Below is a small trained network, with its code and all its weights. Each question gives an input and a class and asks what happens when units are switched off, that is, made to give their printed mean instead of their output.

import numpy as np


def w(rows, s, z=0):
    codes = np.array(rows[::2]) - 128.0
    scale = np.full(codes.shape[1], s)
    scale[-1] = z or s
    return codes * scale


def f(y):
    return y / 2 * (1 + np.tanh(0.7978845608 * (y + 0.044715 * y**3)))


def log_softmax(a):
    a = a - a.max(-1, keepdims=True)
    return a - np.log(np.exp(a).sum(-1, keepdims=True))


def net(x, mask):
    res = np.array(x, float).reshape(1, 3) / 4 @ E
    y = f(res @ A[0][:, :-1].T + A[0][:, -1])
    res = res + np.where(mask, y, B[0][:, -1]) @ B[0][:, :-1]
    return log_softmax(res[-1] @ U[:, :-1].T + U[:, -1])


A, B = {}, {}
E = w([
[188,107,65,104,125,98,192,144,150],'x0',
[129,192,49,238,135,87,93,13,100],'x1',
[216,185,93,133,197,119,117,247,10],'x2',
],0.012)
A[0] = w([
[149,30,182,71,136,242,215,86,166,219],'N0',
[215,185,133,79,113,46,188,236,208,221],'N1',
[119,155,193,52,109,169,127,223,23,199],'N2',
[61,34,132,104,124,79,117,66,147,140],'N3',
[213,60,31,72,127,99,149,84,102,148],'N4',
[253,233,121,170,195,127,27,103,49,190],'N5',
[52,117,148,205,49,130,111,6,128,213],'N6',
[162,160,218,70,119,161,167,200,81,118],'N7',
[220,36,62,97,54,81,206,135,171,252],'N8',
[254,104,201,25,143,149,105,236,74,225],'N9',
],0.007,0.003)
B[0] = w([
[147,41,137,84,15,62,136,76,128,210],'N0',
[154,146,133,98,99,177,236,254,169,187],'N1',
[220,111,171,34,123,142,45,145,101,200],'N2',
[74,81,159,127,109,88,105,99,196,191],'N3',
[72,154,58,151,108,191,171,166,187,167],'N4',
[136,154,19,106,176,50,108,117,55,248],'N5',
[108,221,185,210,153,109,17,70,227,232],'N6',
[149,70,173,45,150,200,99,163,160,180],'N7',
[134,52,54,152,46,182,159,150,113,193],'N8',
[242,99,122,104,142,207,115,157,84,222],'N9',
],0.0086,0.015)
U = w([
[121,162,170,179,113,142,57,72,194,220],'0',
[245,91,152,57,121,167,95,139,138,147],'1',
[106,188,56,142,135,38,99,131,63,126],'2',
[109,120,134,105,224,150,183,135,169,4],'3',
[117,108,51,132,97,157,208,180,134,159],'4',
[67,56,109,71,74,76,110,84,158,71],'5',
],0.011,0.0023)

Each question gives the input, the list of numbers given to net, and the class t.
The units are the neurons (one row each of A and B). Each row of codes is followed by its name. A weight is (code - 128) times the scale printed after its matrix; where a second scale follows, it is the last column's (A, B and U).
mask holds one flag per neuron, in row order. A switched-off neuron (its flag False) gives its mean, the last column of its row in B, instead of its output. The means were averaged over made-up inputs and are rounded, as every weight is.
A unit's drop is (log p(t) with every unit on - log p(t) with that unit switched off) / (log p(t) with every unit on - log p(t) with every unit switched off).
The circuit of an input: a set's keep is (log p(t) with only the set's units on - log p(t) with every unit switched off) / (log p(t) with every unit on - log p(t) with every unit switched off). Starting from all 10 units, units are removed one at a time, each time the one whose removal leaves the highest keep (on an exact tie, the one counted first), for as long as the keep stays at least 0.8.
units of the circuit, in order: the units of the circuit, biggest drop first
top k neurons: the k neurons with the biggest drops, biggest first
drop when u is switched off: that unit's drop, to one decimal
input [5,4,-5], class 0: units of the circuit, in order -> [N6]
input [7,-3,-4], class 4: top 2 neurons -> [N1, N8]
input [-1,1,3], class 2: top 2 neurons -> [N5, N7]
input [-8,-5,-7], class 0: top 3 neurons -> [N6, N5, N8]
input [0,1,0], class 2: units of the circuit, in order -> [N7, N9]
input [-6,-3,-5], class 0: top 2 neurons -> [N6, N5]
input [5,-5,-5], class 5: top 2 neurons -> [N0, N3]
input [-6,-4,-7], class 0: top 2 neurons -> [N6, N5]
input [-3,-1,-6], class 0: drop when N6 is switched off -> 1.3
input [3,-1,-3], class 5: drop when N9 is switched off -> 0.1
input [0,3,6], class 2: drop when N5 is switched off -> 0.7
